Below is a small trained network, with its code and all its weights. Each question gives an input and a class and asks what happens when units are switched off, that is, made to give their printed mean instead of their output.

import numpy as np


def w(rows, s, z=0):
    codes = np.array(rows[::2]) - 128.0
    scale = np.full(codes.shape[1], s)
    scale[-1] = z or s
    return codes * scale


def norm(h):
    return h / np.sqrt((h * h).mean(-1, keepdims=True) + 1e-5)


def f(y):
    return np.maximum(y, 0)


def log_softmax(a):
    a = a - a.max(-1, keepdims=True)
    return a - np.log(np.exp(a).sum(-1, keepdims=True))


def net(x, mask):
    res = np.array(x, float).reshape(1, 5) / 4 @ E
    u = 0
    for l in range(3):
        y = f(norm(res) @ A[l][:, :-1].T + A[l][:, -1])
        res = res + np.where(mask[u : u + 4], y, B[l][:, -1]) @ B[l][:, :-1]
        u += 4
    return log_softmax(norm(res)[-1] @ U[:, :-1].T + U[:, -1])


A, B = {}, {}
E = w([
[124,137,136,137,117,121,119,135],'x0',
[124,131,130,136,122,121,126,132],'x1',
[219,55,96,115,134,3,16,67],'x2',
[93,197,74,87,2,163,98,20],'x3',
[62,137,49,42,179,10,161,250],'x4',
],0.01)
A[0] = w([
[22,114,3,28,195,20,138,156,63],'L0N1',
[69,166,43,24,109,100,206,216,39],'L0N2',
[26,144,94,56,22,238,159,109,24],'L0N3',
[103,115,216,80,180,194,197,167,4],'L0N4',
],0.0075,0.0035)
B[0] = w([
[140,146,136,86,106,92,209,161,254],'L0N1',
[76,143,88,148,140,136,4,142,234],'L0N2',
[92,183,179,109,168,107,113,81,233],'L0N3',
[146,134,122,176,93,129,115,178,179],'L0N4',
],0.015,0.008)
A[1] = w([
[128,164,161,230,143,180,155,123,46],'L1N1',
[157,99,194,204,133,248,255,180,1],'L1N2',
[115,120,12,42,35,137,68,43,53],'L1N3',
[202,46,97,169,162,118,67,138,38],'L1N4',
],0.0093,0.0056)
B[1] = w([
[169,135,89,120,99,20,176,110,208],'L1N1',
[135,198,72,115,80,80,121,197,215],'L1N2',
[155,112,92,176,34,133,105,175,255],'L1N3',
[106,139,149,189,181,127,137,1,199],'L1N4',
],0.014,0.0053)
A[2] = w([
[78,129,243,131,144,167,215,12,14],'L2N1',
[48,70,97,44,186,156,135,254,104],'L2N2',
[99,156,171,254,211,194,92,135,3],'L2N3',
[171,191,235,71,96,42,79,107,225],'L2N4',
],0.0079,0.0031)
B[2] = w([
[135,224,179,138,159,122,201,117,181],'L2N1',
[181,79,221,213,152,246,95,34,217],'L2N2',
[180,74,81,186,96,72,221,115,155],'L2N3',
[149,56,98,76,150,154,189,154,254],'L2N4',
],0.013,0.0078)
U = w([
[165,164,77,115,41,52,186,207,254],'0',
[99,211,180,103,92,189,221,43,80],'1',
[185,96,148,195,190,85,171,26,53],'2',
[163,54,115,157,24,205,72,44,101],'3',
[101,124,192,227,192,193,91,221,144],'4',
[9,210,115,93,117,172,57,145,83],'5',
[176,4,180,80,221,84,135,159,105],'6',
],0.018,0.0045)

Each question gives the input, the list of numbers given to net, and the class t.
The units are the neurons (one row each of A and B). Each row of codes is followed by its name. A weight is (code - 128) times the scale printed after its matrix; where a second scale follows, it is the last column's (A, B and U).
mask holds one flag per neuron, layer by layer. A switched-off neuron (its flag False) gives its mean, the last column of its row in B, instead of its output. The means were averaged over made-up inputs and are rounded, as every weight is.
A unit's drop is (log p(t) with every unit on - log p(t) with that unit switched off) / (log p(t) with every unit on - log p(t) with every unit switched off).
The circuit of an input: a set's keep is (log p(t) with only the set's units on - log p(t) with every unit switched off) / (log p(t) with every unit on - log p(t) with every unit switched off). Starting from all 12 units, units are removed one at a time, each time the one whose removal leaves the highest keep (on an exact tie, the one counted first), for as long as the keep stays at least 0.8.
circuit, biggest first: the units of the circuit, biggest drop first
k most important neurons: the k neurons with the biggest drops, biggest first
k most important neurons of layer l: the k neurons of layer l with the biggest drops, biggest first
drop of u: that unit's drop, to one decimal
input [3,-5,4,-5,-1], class 2: circuit, biggest first -> [L1N4]
input [7,-8,-1,-7,-1], class 0: 2 most important neurons -> [L1N2, L0N2]
input [-8,-5,0,-3,0], class 0: circuit, biggest first -> [L0N2, L1N2]
input [-4,-8,0,7,-7], class 1: 2 most important neurons of layer 2 -> [L2N1, L2N2]
input [-7,3,7,-8,0], class 2: 2 most important neurons of layer 0 -> [L0N1, L0N3]
input [-3,-6,1,-8,-1], class 2: circuit, biggest first -> [L0N1, L1N4]
input [6,7,0,5,2], class 5: 2 most important neurons of layer 1 -> [L1N1, L1N2]
input [-8,-6,5,0,4], class 6: 2 most important neurons -> [L2N2, L0N1]
input [-2,-2,6,0,-7], class 2: 2 most important neurons of layer 1 -> [L1N4, L1N2]
input [-1,-2,1,0,4], class 6: 3 most important neurons -> [L0N1, L2N2, L1N2]
input [-1,7,0,-2,-5], class 0: 2 most important neurons -> [L0N2, L1N2]
input [4,5,0,5,1], class 5: 3 most important neurons -> [L0N3, L2N2, L0N1]
input [2,-5,-8,1,5], class 5: 3 most important neurons -> [L0N2, L0N3, L2N4]
input [-1,-1,-1,-1,7], class 4: most important neuron of layer 0 -> [L0N2]
input [1,1,-5,0,-5], class 0: circuit, biggest first -> [L1N2, L1N1]
input [-5,-5,4,0,2], class 6: 3 most important neurons -> [L1N3, L1N1, L1N2]
input [-5,5,-6,-5,0], class 0: 2 most important neurons -> [L1N2, L1N1]
input [8,4,6,-5,0], class 2: 2 most important neurons -> [L1N4, L0N1]
input [-8,-6,-4,2,1], class 5: 2 most important neurons -> [L0N2, L0N3]
input [2,-1,0,-5,4], class 4: 3 most important neurons -> [L2N2, L1N1, L0N2]
input [-5,7,-8,-2,0], class 0: 2 most important neurons -> [L0N4, L1N1]
input [-8,7,-7,-2,-1], class 0: most important neuron -> [L1N1]
input [5,-1,3,-4,7], class 6: 2 most important neurons -> [L2N2, L0N1]
input [0,4,0,-7,0], class 0: 2 most important neurons of layer 0 -> [L0N2, L0N1]
input [-4,8,1,-3,8], class 6: 2 most important neurons of layer 0 -> [L0N1, L0N4]
input [-6,-1,3,-7,0], class 2: 2 most important neurons of layer 0 -> [L0N1, L0N3]
input [3,0,-8,6,6], class 5: drop of L0N2 -> 1.3
